Below are the code and all the weights of a small trained network. Each question names an input and a target symbol and asks about switching units off, where a switched-off unit gives its printed mean instead of its output.

import numpy as np


def w(rows, s, z=0):
    codes = np.array(rows[::2]) - 128.0
    scale = np.full(codes.shape[1], s)
    scale[-1] = z or s
    return codes * scale


def norm(h):
    return h / np.sqrt((h * h).mean(-1, keepdims=True) + 1e-5)


def f(y):
    return y / 2 * (1 + np.tanh(0.7978845608 * (y + 0.044715 * y**3)))


def softmax(a):
    e = np.exp(a - a.max(-1, keepdims=True))
    return e / e.sum(-1, keepdims=True)


def log_softmax(a):
    a = a - a.max(-1, keepdims=True)
    return a - np.log(np.exp(a).sum(-1, keepdims=True))


def net(x, mask):
    ids = ['αβγδλξπτω'.index(c) for c in x.split()]
    T = len(ids)
    res = E[ids] + P[:T]
    u = 0
    for l in range(3):
        q, k, v = (norm(res) @ M[l].T for M in (Q, K, V))
        z = softmax(np.where(np.tri(T) > 0, q @ k.T / 3**0.5, -1e9)) @ v
        res = res + np.where(mask[u], z, O[l][:, -1]) @ O[l][:, :-1]
        u += 1
        y = f(norm(res) @ A[l][:, :-1].T + A[l][:, -1])
        res = res + np.where(mask[u : u + 4], y, B[l][:, -1]) @ B[l][:, :-1]
        u += 4
    return log_softmax(norm(res)[-1] @ U[:, :-1].T + U[:, -1])


Q, K, V, O, A, B = {}, {}, {}, {}, {}, {}
E = w([
[165,174,52,115],'α',
[59,74,223,167],'β',
[62,92,86,118],'γ',
[154,135,208,119],'δ',
[180,70,102,217],'λ',
[141,133,174,231],'ξ',
[166,176,51,114],'π',
[254,139,119,108],'τ',
[139,97,173,200],'ω',
],0.022)
P = w([
[38,132,2,35],'0',
[137,188,188,161],'1',
[134,179,186,169],'2',
[135,183,175,164],'3',
[131,186,169,167],'4',
[130,183,170,175],'5',
[132,172,170,166],'6',
[134,182,161,172],'7',
[133,178,162,171],'8',
[131,180,160,173],'9',
[128,183,163,166],'10',
[129,175,166,174],'11',
[132,185,158,185],'12',
[132,185,151,175],'13',
],0.0053)
Q[0] = w([
[106,165,5,119],'0.h1',
[80,140,187,134],'0.h1',
[148,105,205,122],'0.h1',
],0.02)
K[0] = w([
[115,116,35,152],'0.h1',
[74,144,177,120],'0.h1',
[136,123,249,110],'0.h1',
],0.016)
V[0] = w([
[119,117,64,35],'0.h1',
[49,160,72,2],'0.h1',
[44,160,129,65],'0.h1',
],0.0057)
O[0] = w([
[57,28,44,90,57],'0.h1',
[2,168,145,84,5],'0.h1',
[174,182,91,127,44],'0.h1',
],0.0098,0.0026)
A[0] = w([
[29,147,180,199,212],'0.n1',
[190,158,232,113,119],'0.n2',
[134,195,158,135,4],'0.n3',
[118,100,248,83,229],'0.n4',
],0.012,0.0023)
B[0] = w([
[184,9,195,76,183],'0.n1',
[90,164,146,194,255],'0.n2',
[110,129,114,126,136],'0.n3',
[154,166,167,159,183],'0.n4',
],0.015,0.008)
Q[1] = w([
[246,122,118,63],'1.h1',
[133,223,112,135],'1.h1',
[107,58,129,60],'1.h1',
],0.012)
K[1] = w([
[172,119,149,166],'1.h1',
[213,135,132,10],'1.h1',
[102,126,161,150],'1.h1',
],0.012)
V[1] = w([
[60,89,153,164],'1.h1',
[169,1,95,122],'1.h1',
[67,99,97,206],'1.h1',
],0.0087)
O[1] = w([
[209,21,72,165,9],'1.h1',
[53,254,137,73,184],'1.h1',
[93,117,146,220,142],'1.h1',
],0.0088,0.0015)
A[1] = w([
[252,184,130,107,136],'1.n1',
[109,54,141,159,147],'1.n2',
[152,154,180,125,179],'1.n3',
[131,200,103,83,2],'1.n4',
],0.012,0.0035)
B[1] = w([
[93,69,99,1,255],'1.n1',
[133,107,115,95,195],'1.n2',
[165,152,88,94,222],'1.n3',
[161,117,181,123,154],'1.n4',
],0.021,0.0056)
Q[2] = w([
[176,106,150,82],'2.h1',
[181,125,98,247],'2.h1',
[142,249,183,165],'2.h1',
],0.012)
K[2] = w([
[84,2,221,86],'2.h1',
[38,138,25,239],'2.h1',
[43,220,106,149],'2.h1',
],0.0078)
V[2] = w([
[208,205,254,114],'2.h1',
[157,4,118,136],'2.h1',
[39,141,41,209],'2.h1',
],0.0075)
O[2] = w([
[152,179,152,88,123],'2.h1',
[117,55,215,100,206],'2.h1',
[254,64,134,46,4],'2.h1',
],0.0092,0.0028)
A[2] = w([
[189,207,172,141,255],'2.n1',
[151,9,101,134,46],'2.n2',
[101,167,74,80,135],'2.n3',
[235,76,164,48,33],'2.n4',
],0.013,0.0026)
B[2] = w([
[2,156,78,70,254],'2.n1',
[79,233,30,153,238],'2.n2',
[205,29,136,224,207],'2.n3',
[166,123,50,58,238],'2.n4',
],0.01,0.0062)
U = w([
[110,119,161,156,247],'α',
[142,70,229,115,172],'β',
[160,153,103,148,90],'γ',
[168,147,140,15,153],'δ',
[9,77,130,124,117],'λ',
[161,122,137,187,172],'ξ',
[112,118,154,154,189],'π',
[141,180,24,166,6],'τ',
[76,241,111,94,62],'ω',
],0.015,0.0022)

Each question gives the input, a string of symbols that net reads in full, and the target symbol t.
The units are the heads (3 rows each of Q, K, V and O) and the neurons (one row each of A and B). Each row of codes is followed by its name. A weight is (code - 128) times the scale printed after its matrix; where a second scale follows, it is the last column's (O, A, B and U).
mask holds one flag per unit, layer by layer, with each layer's heads first. A switched-off unit (its flag False) gives its mean, the last column of its rows in O or B, instead of its output. The means were averaged over made-up inputs and are rounded, as every weight is.
A unit's drop is (log p(t) with every unit on - log p(t) with that unit switched off) / (log p(t) with every unit on - log p(t) with every unit switched off).
The circuit of an input: a set's keep is (log p(t) with only the set's units on - log p(t) with every unit switched off) / (log p(t) with every unit on - log p(t) with every unit switched off). Starting from the 12 units with the biggest drops (on a tie, the unit counted first), units are removed one at a time, each time the one whose removal leaves the highest keep (on an exact tie, the one counted first), for as long as the keep stays at least 0.8.
units of the circuit, in order: the units of the circuit, biggest drop first
most important unit: the unit with the biggest drop
top k neurons: the k neurons with the biggest drops, biggest first
top k neurons in layer l: the k neurons of layer l with the biggest drops, biggest first
drop of u: that unit's drop, to one decimal
input λ δ ξ δ γ α ω τ τ γ τ λ ω, target δ: top 3 neurons	(0.n1 1.n3 1.n1)
input γ δ π λ π λ τ ξ, target ξ: top 2 neurons	(0.n1 0.n2)
input δ β ω ω, target β: top 3 neurons	(0.n1 1.n1 0.n4)
input τ λ γ γ τ π τ τ β ω ξ, target ω: top 3 neurons	(0.n2 2.n1 1.n3)
input γ δ ω γ ξ π τ λ γ γ τ α, target ξ: top 3 neurons	(2.n3 0.n1 0.n2)
input π δ λ τ α τ λ τ α δ, target ω: top neuron	(2.n1)
input β λ α, target λ: units of the circuit, in order	(2.h1 0.h1 2.n3 1.n3)
input γ ξ δ ξ, target ξ: top 3 neurons	(0.n2 1.n1 0.n3)
input δ α τ τ λ λ ξ, target β: top 3 neurons	(0.n1 1.n1 0.n2)
input δ γ γ ξ ω π, target β: top 3 neurons in layer 0	(0.n2 0.n1 0.n4)
input λ γ τ τ λ λ λ δ α δ ω τ τ π, target δ: top 3 neurons	(0.n2 1.n4 2.n1)
input γ τ π λ λ δ π, target ξ: top 3 neurons in layer 2	(2.n3 2.n1 2.n2)
input λ π π λ ξ π δ α λ π, target δ: top 2 neurons	(0.n2 1.n1)
input β τ τ ξ ξ γ β γ ξ δ, target ω: top 2 neurons	(0.n2 2.n1)
input γ α α π δ π ω ω, target ξ: most important unit	0.n1
input λ τ γ τ π τ δ π α, target δ: top 2 neurons	(0.n2 1.n4)
input τ ξ τ γ ξ ω, target ω: top 2 neurons	(0.n2 0.n1)
input γ γ λ τ β ω, target ξ: top 3 neurons	(0.n2 1.n1 1.n3)
input λ λ τ γ τ τ π λ τ π δ ω ξ, target δ: top 2 neurons in layer 1	(1.n3 1.n1)
input γ δ ω α, target ξ: top 3 neurons in layer 2	(2.n3 2.n2 2.n4)
input λ α π λ τ ω α τ α, target δ: top 2 neurons in layer 1	(1.n1 1.n4)
input β τ ξ ω γ ω π, target λ: top 3 neurons in layer 0	(0.n2 0.n4 0.n1)
input β ω π α, target λ: top 3 neurons in layer 2	(2.n3 2.n2 2.n4)
input ξ ω γ λ γ τ β, target β: drop of 0.n1	0.5
input π ω τ τ α γ τ π ξ ω γ δ β, target β: drop of 0.n1	1.0
input δ α γ ξ β τ ω γ ξ π ξ, target β: drop of 2.h1	0.8
input π δ ω β ω α ω ω, target τ: drop of 0.n2	0.1
input τ γ α β τ δ τ δ π α τ ω, target ω: top 2 neurons in layer 2	(2.n1 2.n3)
